In the rows, 128 means zero.
Each row is followed by its class.
[136 160 131 119 141 126 152 133 115 127 171 126 105 141 117 127 130 137
 114 124 114 134 129 192 144 118 127 160 109 156 124 154 171  99 120 125
 163 116 123 171 107 166 142  93 113 130]
(119)
[109 127  69  99 142 130 145  94 159 134 139 152 120 138 109 115 143 143
 101 107 121 119 114 175 122 119 150 175 120 140 101 117 165 120 145 143
 120 136 145 104 112 139 158 134 157 120]
(89)
[138 118 127 153  98 146 147 149 100 146 132 144  97 147  80 163 110 166
 140 118 142 146 133 158  99 107 150 160 125 153 139  88 149 114 141 154
  90 125 111 167 137 137  99 165 100 157]
(87)
[120 129 101 113 113 130 177 126 155  97 144 132 120 106 106 118 130 135
 124 136  96  95 150 161 121 119 163 145  93 122  97  75 110 130 161 109
 145 111 149 146 111 137 197 140 123  99]
(119)
[115 148 123 102 137 110 145  96 149 125 137 149 123 159 114 113 127 137
 101 114 124 139 107 151 119 133 137 122 100 137  79 128 150 120 136 128
 115  59 150 180 112 106 109 137 135 138]
(183)
[156 156 116 130 120 156 119 109 123 136 158 110 123 169  81  70 141 146
 118 134 149 163 180 135 153 116 158 143 122 127 105 150 130 153 127 128
 138 122 140 107 105 148 106 131  79 153]
(120)
[134 173 100 149  97 142 133 128 173 123 143 130 111 144 120 121 108 142
 113 132 119 143 127 150 112 109 159 165 132 146 140  94 131  99 125 143
 120  90 164 141 132 123 151 110 137 145]
(200)
[122 151 106 114 125 116 118 156 127 119 126 148 106 168 169  81  91 112
 129 132 182 133 110 137 167 143 123 130 123 141 148 148 114 107 101  86
 148 152 147 132 144 100 133 128 123  96]
(174)
[ 80 137 164 127 140 116 132 124 170 113 102  84 134 168  84 120 125 110
 108 162 147 152 136 126 149 146 107 116 143 148 126 109 123 138 139 148
 150 112 139 142 152 142 142 104  92  74]
(118)
[ 93 167 124 162 143 121 120 101  90  85 135 124 147 124  95 141 136 149
 149  89 108 134 124 135 126 114 148 173 105 171 124 180 136 130 114 166
 141 107 108 138 156 128 121 125 162 172]
(174)
[136  98 163 133 140 163 178  83 135 120 117 137 111 153 116  64 148 111
 114 109 117 133 119 173 109 115 153 118 121 118 134 164  81 108 116 145
 134 128 108 108 115 109 155 123 143 129]
(20)
[114 140  81 124 105 120 140 127 107  92 165 139 143  90 140 132 135 141
 139 130 122  82  96 129 135 123 158 184 119 149 123 139 146 115 109 116
 149  96 153 117 132 101 169 144 133 191]
(174)
[ 96 146 152 137 121 150 155 101 117 135 126 118 107 148  83 109 113 101
 134 142 155 150 121 128 108 136 174 136 103 119 128 102 135 125 133 137
 124 123 102 126 119  89 137 141 137 170]
(118)
[ 97 126 131 115 136 120 146 114 119 145 172 151 117 162 131 136 140 135
 128 112 138 111 110 125 126 131 143 174 145 135 116 141 154 140 100 119
 120 123 141 112 110 173 155 151 130 116]
(3)
[112 126 147 120 119 149 129 120 144 123  98 107 137 163 108 106 111 113
 106 131 134 152 124 131 130 170 136 122 130 117 140 178 106 122 134 138
 151 148 130 138  89 137 163  83  78 101]
(3)
[132 167 150 144 127 132 141 113 141 121  99  77 134 153 113 116 122 122
  96 125 125 146 123 119 160 116 131 114 129 140 149 123 112 117 104 106
 148 106 165 128 149 135 153  96 137  88]
(20)
[118 127 102 158 108 118 112 133 109 132 164 137  88 112  93 122 129 149
 122 127 141 125 111 125  79 119 149 166 122  97 130 113 124 135 132 134
  80 119  94 163 106 126 110 128 108 161]
(200)
[110 165 161 110 154 161 116 146 153 116 129 138 122 155  88 134 136 152
 130 120 123 105 134 157 156 118 142 175 150 147 104 143 143 111 126 115
 126 138 155 112 154 136  94 126  97 113]
(118)
[133 159 151 166 123 117 139 131  81 116 165 114 104 115 121 132 136 173
 134 134 102 127 142 141 114  94 137 140 104 122 133  79 156 145 131 129
 143 111 134 136 122 155 160 155 125 150]
(119)
[115 172 114 130 124 128 146  71  92 100 124 133 116 141  92 122 142 155
 115 111 125 145 136 120 112 116 150 119 131 120 106 117 122 134 154 133
 131  91 180 127  94 135 157 136 154 154]
(20)
[124 138 140 145 124 145 132 130 127 115  92 121 134 153 127 102 129 107
 105 141 125 151 134 119 158 132 109 125 159 118 123 123  77 112 117 127
 171 122 138  93 146  88 139 136 141 136]
(220)
[130 144 145 109 114 131 158 124 112 148 146 131 107 205 120 138 118 148
 102 141 107 139  89 143 149 158 114 126 151 170 164 137 122  91 130 106
 147 113 142 120 136 117 209 121 114 139]
(119)
[136 107 101 117 147 140 154 150 131 155 141 136 121  98 125 124 151 126
 123 114  97 111  96 139 107  93 127 187 141 101 122 126 165 107 117 142
  98 112 170 125 140 146  94 120 153 157]
(139)
[101 136 133 104 138 102 155  93 153  94 161 148 123 147 103 112 157 117
 136 123 132 120 110 117 117 120 119 161 129 114 108 129 122 139 124 132
  76 106 116 135 118 142 142 116 142 158]
(89)
[127 158  93 136 124 143 120 143 155 109 174 127 111 148  77  77 128 125
 132 114 122 157 105 143 129 115 161 179 115 146 145 136 144 133 109 159
 116  88 174 154 132 155 166 145 144 104]
(200)
[106 150 142 123 122 134 148 113 159 130 120 119 138 179 145  87 141 124
 124 142 150 124 110 142 138 128 116 138 136 142 118 147 113  92 102 126
 131 118 112 100 163 127 171 114 122 127]
(74)
[112 122 155 100 137 152 155 144 104 145 119 125 129 183  92 125 129 112
 100 140  95 137 117 139 154 172 128 128 118 128 150 153 139 136 139 103
 131 111 132 111 109 132 152 143 126  99]
(3)
[164 162 169 116 145 140 155 138 171 104 133 143 110 161 129  77 143 133
 123 138 103 144 122 146 132 148 121 152 118 140 154 119 120  99 124 102
 126 117 145 136 134 128 118 105 133 100]
(87)
[127 126 153 168 122 139 128 137 132 113 134 137 111 127 107 157 143 145
 107 109 108 125 128 147  94 112 132 162 130 135 106  79 160 118 137 151
 108  98 179 161 130 163 187 107 134 146]
(200)
[116 155 109 114 126 125 139 111 122 108 129 130 140 112  89 124 147 147
  96 119 108 124  91 146 138 133 142 133 137 155  90 127 138 124 122 154
 166  97 162 157 134 121 131 126 125 166]
(220)
[155 119 112 154 138 137 155 116 107 148 170 165 109 118 121 142 135 146
 112 109 160 150  98 147 102 103 159 175 103 133 104 107 116 135 131 119
 122 104 115 146 103 132 144 166 147 148]
(74)
[105 142 119 124 148 137 138 119 106 123 152 144 146 128 102 143  96 148
 107 116 131 168 123 148 102 147 118 168  90 133  83 183 186 152 119 144
 170  84 104 107  91 133 186 127 136  79]
(183)
[ 90 136 115 133 116 138 134  99  85 114 167 144 116 173  68 107 159 125
 105 128 154 113 100 132 135 109 126 161 121 127  96 173 134 121 110 154
 108 100 105 115 121 131 112  98 144 169]
(74)
[104 124 116 122 121 147 141 134 138 114 167 124 130 149  69 143 148 148
 121 131  89 116 147 162 115 126 127 154  93 136 114 166 175 140 137 156
 127  85 129 110 151 153 148 120 115 122]
(183)
[117 123 117 117 163 134 143 127 105 146 129 143 126 149 135  96 144 137
 125 127 126 129  88 145 117 153 169 172 116 135 110 146 119 103 129  83
 107 102 102 148 104 114 136 147 102 172]
(120)
[ 93 131  38 130 114 131 137 116 122 110 156 179 106 170 106 148 143 142
 111 115 137 118 122 150 117 130 133 182 122 149  94 120 138  96 123 156
 138 118 128 130 130 135 181 136 165 125]
(74)
[ 90 153 159 119 145 146 112 140 189 136 129  95 121 161 121  97 133 117
 116 162 142 130 120 116 122 174 127 147 144 107 119 127 148 122 120  82
 134 125 111 100 137 114 170 113  88  98]
(118)
[123 141  95 133 112 130 140 115  90 142 163 190 117 129 123 112 144 147
 149 117 120 119 118 122 127 148 180 160 125 142 121 126 144 148 106 126
 117 120 163 154  83 170 125 140 128 138]
(3)
[118 121 122 131 156 130 153 126 110 138  98 115 127 186 116  63 134 123
 119 149 161 166 134 138 123 160  90 158 151 114 106 140  99 116 150 105
 141  94 104 103 128 113 172 123  86 147]
(74)
[117 156 168 109 117 142 137 130 149 152 119 142 108 181 116 111  97 124
 125 132 176 144 108 106 136 165 131 138 166 140 115 146  97  98  91 113
 132 158 142 125 151 109 140 119  89 126]
(118)
[ 86 104 111 155 117 121 136 143 134 160 133 127 124 118 101 121 137  88
 134 151 133 132 125 104 119 133 105 144 150 124 121  98 105 141 131 136
 141 122 113  92 134 115 200 118 103 130]
(139)
[141 118 109 114 135 142 136 123 123  92 173 108 137 143 116 110 116 168
 143 120 130 130 156 150  99 109 155 181  95 126 101 125 170 154 124 126
 146 102 116  88 156 121  82 122 101 175]
(120)
[125 127 101 173 157 159 134 140 124 162 148  98 127 148 101 113 136 125
 131 124 137 150 120 150 119 106 158 169 120 132 130 115 166 159 110 125
 110  80 116 138 153 156 107 116 142 155]
(74)
[101 142 132 157  94 130 156 119 114 110 175 131 118 143 120 128 142 124
 127 138 141 142 115 117 119 123 161 189 104 127 133 120 134 129 109 120
 137  90 150 121 100 171 187 135 131 112]
(3)
[ 83 141 137 134 124 135 129 133 157 142 111 105 131 142 101 130 126 128
 109 145 127 147 126 161 155 131 131 125 102 154 143 146 130 121 134 135
 148 144  91 135 130 115 151 109  81  59]
(174)
[114 123 176 153 145 150 147 131  83 124 121 145 107 133 148 150 138 140
 143 107 128 121 121 152 115  90 151 151 148 110 114  84 154 117 106 103
 107  95 155 155 131 146  81 141 130 151]
(20)
[113 165 106 136 121 145 127 126 123 145 179 171  99 143 109 149 148 137
 125 128 129 181 127 129  89 142 147 175 116 117  98 130 135 110 147 127
 139 112 141 118 108 146 143 153 136 141]
(139)
[ 91 137 106 115  95 147 152 143 155 108 153 148 106 159  55 127 110 134
 128 152 139 146 115 131  97 140 154 122 122 147 133 113 118 142 141 176
 110  97 162 140 167 127 129 150 145 132]
(118)
[108 187 108 131 130 145 114 121 144  92 152 153 104 155 150 120 144 174
 145 107 118 144 112 137 111 109 138 141 145 112  92 113 144 113 100 122
 134 104 155 133 126 112 177 134 125 160]
(220)
[101 123 113 149 130 149 152 135 121 119 175 127  80 149  90 127 145 144
 120 126 103 138 143 162 112 115 145 169 125 121 120 104 114 141 135 128
 136  92 150 129 116 161 118 149 124 107]
(87)
[124 143 180 129 140 137 150 129 109 157 105 120 121 150 104  80 143 111
 130 112 134 164 108 142 155 155 115 126 140 152 116 124 105 135 119  86
 145 104 133 155 137 104 164 109  97 142]
(3)
[ 86 113 113 131 102 139 141 131 144 119 163 131 109 109  75  96 152 154
  92 115 109 140  85 168 113 136 113 172 109 147 107 161 148 125 115 156
 160  95 121 142 118 113 190  97  83  81]
(174)
[124 122 158 132 125 143 121 134 118 145 167 129 133 131 139 143 144 142
 129 132 115 135 100 131 117 124 158 126 105 121  90 151 152 117  99 134
 123 119 143 160 123 138 127 142 131 159]
(119)
[ 89 129  86 120 139  79 135 121 138 123 124 105 118 171 122  64 132 116
 102 141 160 136  91 148 147 147 103 152 115 163 137 129 143 112 117 125
 157  91 128 134 188 119 135 115 141  88]
(183)
[116 142 129 130 161 121 149 118  80 126 167 144 121  91 126 125 144 154
 144 107 120 164 122 137 109 130 124 168 108 119  97 139 147 173 109 118
 163 112 111 132  88 139 177 138 133 120]
(3)
[ 84 137 175 141 130 133 140 128 133  81 140 120 105 160 113 100 147 117
 161 107 121 122 128 144  93 134 141 137 100 127 126 102 132 118 125 108
 135  99 125 120 175 136 173 156 126 121]
(20)
[ 92 150 125 144 119 139 147 142 105  94 128 124 114 102 136 140 128 137
 138 126 101 120 136 177 120 125 165 107  88 146 117  92 107 128 123 113
 188 108 168 135 170 145 139 141 140 101]
(20)
[123 138 101 132 108 150 126 139 141 113 168 156 132 136 100 187 144 138
 134 122 102 139 120 134 125 130 163 150 125 163 124 123 140 120 133 158
 150 104 179 137 149 151 123 143 138 159]
(220)
[109 109  48 145 104 130 140 124 130 137 142 149 123 133 110  98 143 167
 120 138 138 129 152 187 138 121 142 144 156 155  78 142 111 141 107 163
 150  82 131 167 142 150 131 148  77 122]
(183)
[114 153 110 112 127 125 126 129 154 127 105  90 125 147 110  41 140  99
 121 133 129 124 145 138 171 142 134 134 122 116 144 174 120 101 106 139
 141 154 125 148 130 119 117 144  92 118]
(174)
[139 167 110 135 101 131 158 122 116 126 127 134 129 143 116 140 133 142
 102 134 107 146 145 122 130 149 137 162 137 129 113 101 159  97 110 142
 161 101 154 139 115 149 159 170 125 155]
(220)
[131  95 168 114 122 134 160 133  95 149 133 112 115 171 113 143 136 117
  87 148 124 137 107 136 151 149 115 133 133 128 132 136 115 102 123 112
 148 137 135 136 144 130 133 122 127 126]
(119)
[ 75 127 111 135 104 103 132 139 112 118 155 138  98 112 115  68 128 162
 121 134 129 110 119 180 105 117 118 153  83 125  91 130 154 122 116 157
 163  94 131 130 134 140  97 126  72  82]
(183)
[124 143 132 108 107 128 146 108 134  96 136 124 150 157 117 123 135 120
 144 138 128 153 140 131 149 122 101 126 118 137 115 134 139 117 139 133
 156 108 125  99 107 116 252 136  92 120]
(139)
[123 132 120 111  95 120 115 137 120 135 122 120 127  96 130 146 132 123
 110 119 111 122 131 119 138 156  76 134 166 118 114 140 112 106 135 109
 143 119 155 136 126 129 159 106 122 120]
(200)
[106 159 139 162 126 133 114 126 124 119 162 164 124 155 118 127 108 137
 146 108 127 141  97 155 136 116 153 185 113 175 129 117 153 126 114 121
 133  89 122 114  91 128 178 134  98 139]
(89)
[100 121 113 122 114 139 116 118 125 107 136 124  96 154 126 106 157 144
 118 133 122 139 100 165 157 126 123 135 115 113 142  96 146 118 113 113
 152 117 117 150 139  87 140 128  97  78]
(183)
[ 94 123 130 114 157  97 128  94 151 109 165 118 128 167 106 148 123 147
 120 107 163 150  81 148 121 112 139 169 131 153 114 137 130 145 135 140
 115 107 110 144 109 147 170 155  85 128]
(89)
[154 123 128 159 106 145 132 136 142 129 158  96 130 104 143 150 153 155
 105 132 109 132 118 145  93 120 151 176 133 114 124 139 143 103 117 133
 113  91 159 152 141 174 144 122 125 170]
(200)
[116 133  58 104  86 140 129 118 121 130 161 139 110 134 106 127 151 182
 105 122  99 149 101 157 117 111 126 143 138 110 107 126 153 115 117 153
 127  93 124 140 130 112 109 169 126 119]
(139)
[114 117 163 127 145 136 144 103 120 130  90  86 119 158 130  92 135  93
 104 129 169 149  78 115 125 151 143 125 145 114 140 148  73  89 121 101
 150 142 148 119 146  96 175 112 121 153]
(20)
[127 112  68 121 155 133 121 127 134 131 162 151 126 132 100 131 169 146
 145 114  84 119 127 139 114 133 160 159 127 135 118 149 141 131 142 154
 121 114 155 139 137 149  66 135 127 187]
(220)
[116 137 169 141 123 152 154 103 125 109 169 133 122  93  91 112 141 129
 143  94 115 126 107 134  80 118 160 144 102 116 110 162 130 143  95 138
 129 106 106 133 108 140 167 115 123 136]
(20)
[113 139 156 119 121 129 133 121 153 138 137 128 129 164 139 102 147  96
 106 167 165 147 104 132 160 138 134 158 127 131 122 108 138  97 116 102
 160 140 129 103 128 124 142 108  90  87]
(139)
[130 126 112 111 115 154 148 131 104 106 161 159 127 111 128 143 123 177
 106 121  96 141  96 164  91 139 124 171 128 110 106 164 178 122 103 147
 123  90 130 149  77 152 189 114 126 103]
(200)
[106 161 149 115 118 115 132 116 117 122 184 128 121 142  76 152 142 155
 129 132 129 157 126 124 133 132 109 143 112 138  98 152 152 153 126 130
 138  75 141 150 115 148 149 118  67 119]
(183)
[106 116 138 132 114 139 123  95 149 154  87 110 125 144  92 101 139 126
  97 159 134 138 124 110 145 151 127 147 150 119 138 114 100 102 158 125
 142 150 119  90 106  80 110  93  86 103]
(118)
[122 136 146 121 124 123 155  67 169  91 123 146 134 157 103  50 140 121
 126  95 123 113 108 146 116 107 151 179 106 133 106 127 128  99 135 156
 101 109 141 105  95 115 159 116 127 162]
(89)
[115 132  75 121 120 137 146 138 172 115 164 154 109 151 145 167 108 145
 153 107 155 110 123 147  76 124 162 153 128 141 107 121 145 124 128 104
  72 109 129 156 150 159 162 137 168 141]
(87)
[120 133  87 118 119 139 156 107 105 122 125 118 135 160 107 132 111 135
  98 119  92 137 116 156 125 157 166 149 127 127 121 133 156 124 103 153
 128  86 141 161 118 147 107 159 144 182]
(89)
[103 148 101 131 135 115 145 108 153 105 136 127 129 129  94 132 133 110
 102 128 120 151 151 149 140 135 131 164 120 143  97  78 137 147 143 136
 162  95 145 136 113 145 161 135 142 113]
(89)
[ 76 160  85 148 126 135 123 129 118 118 143 159 129  75 146  85 153 175
 130 124  87  87 124 146 128 124 138 140 135 131  89 133 131 164  98 119
 155 110 152  93 125 131 175 135 150  90]
(174)
[121 163 148 118 144 118 145 140 126 144 169  80 115 131 116 134 154 148
 131 143 101 134 125 137 132 116 138 153 118 116 125 107 162 126 130  94
 120  93 135 159 147 160 119 160 116 147]
(119)
[123 102 110 104 148 138 150 118 143 101 140 137 111 145 109 125 164 120
 126 134 135 123 112 179 134  92 147 123 134 127 139 116 153 115 123 152
 107 114 117 182 122 120 128 147 126 143]
(20)
[124 151 116 141  78 145 165 122 122 119 127 173 115 112  64 104 139 138
 102 130  87 114 146 149 113 127 141 134 110 129 103  80 127 130 162 135
 125  74 129 125 111 115  94 142 146 139]
(220)
[100 133 132 135 119 158 152 118 168 124 174 142 111 133  94 105 154 113
 148 147 135 151 148 148  82 143 178 150  87 129 103 111 162 142 130 153
 123 122 133 133 126 171 129 116 146 115]
(87)
[ 96 147 142  89 155 106 153 134 158 132 107 118 126 202  91  87 138 123
 108 137 140 137 128 143 161 156  96 134 114 163 123 129 152 120 142  99
 120 125 117 117 176 107 185 139 114  79]
(174)
[111 151 138 119 131 144 153 134 131 135 134 120 112 161  71 134 112 138
 103 138 155 147  88 138 127 129 154 184 137 146 119 118 153 105 116 129
 118  99 136 153 136 111 132 138 109 145]
(118)
[122  98 161 147 137 152 125 146 140 156 149 105 119 111  73 148 148 145
  90 124 124 140 101 149 102 115 132 158 151 134  97  98 165 152 138 140
 112  85 137 155 132 138  84 144 114 140]
(87)
[152 118 125 130 136 130 126 120 145  79 163 159 137 138  82  89 142 152
  89 141 140 143 109 163 124 113 127 161  89 136  97 141 170 150 132 152
 131  62 111 149 107  95 113 115 120 115]
(183)
[116 160 145 112 144 134 120 146 133 141 105 142 150 137 142  71 113 110
 130 137 150 162 101 123 155 138 116 129 151 163 131 148 122 119 108 132
 146 115 156 118 135 123 131 128 144 112]
(120)
[120 119  83 163 133 141 109 139 104 126 134 129 135 119  89 158 132 148
 118 116 146 116  95 145 139 121 171 166 127 160  88  70 148 148 113 129
 146 101 132 185 141 113 142 133  93 170]
(74)
[121 113  97 140 115 161 118 121  98 149 165 146 132 122 131 163 154 154
 144 126  94 141 110 163 149 107 171 152 128 149 118 109 171 129 109 124
 134 102 111 157 129 114  89 153 163 141]
(119)
[112 115  70 137 134 128 130 134  91  96 187 138 124 147 103 157 137 147
 121 122 138 165 144 143 110 103 135 168  91 129  84 169 144 145 112 150
 120  73 101 157 115 155 118 154 158 147]
(120)
[124 151 118 133 141 142 135 106 108  98 135 165 113 145  93  76 140 142
 121 111 134 138 181 152  93 131 126 148 115 111  66 152 118 137 160 129
 123 109  96 114  78 127 152 130 128 172]
(120)
[100 144 144 138 134 140 141 125 111 152 100 134 127 175 147 124 120 114
 134 132 137 135 104 138 146 145 116 122 150 145 150 124 126 106 118 116
 129 118 126 132 126 143 164 106 119 120]
(74)
[126 148 109 146  91 158 135 124 132 127 146 109 126 140  83 123 153 158
 125 129 111 151 128 129 118  92 130 145 109 109 107  87 173 131 111 154
 102  70 132 147 140 114 131 136 126 157]
(74)
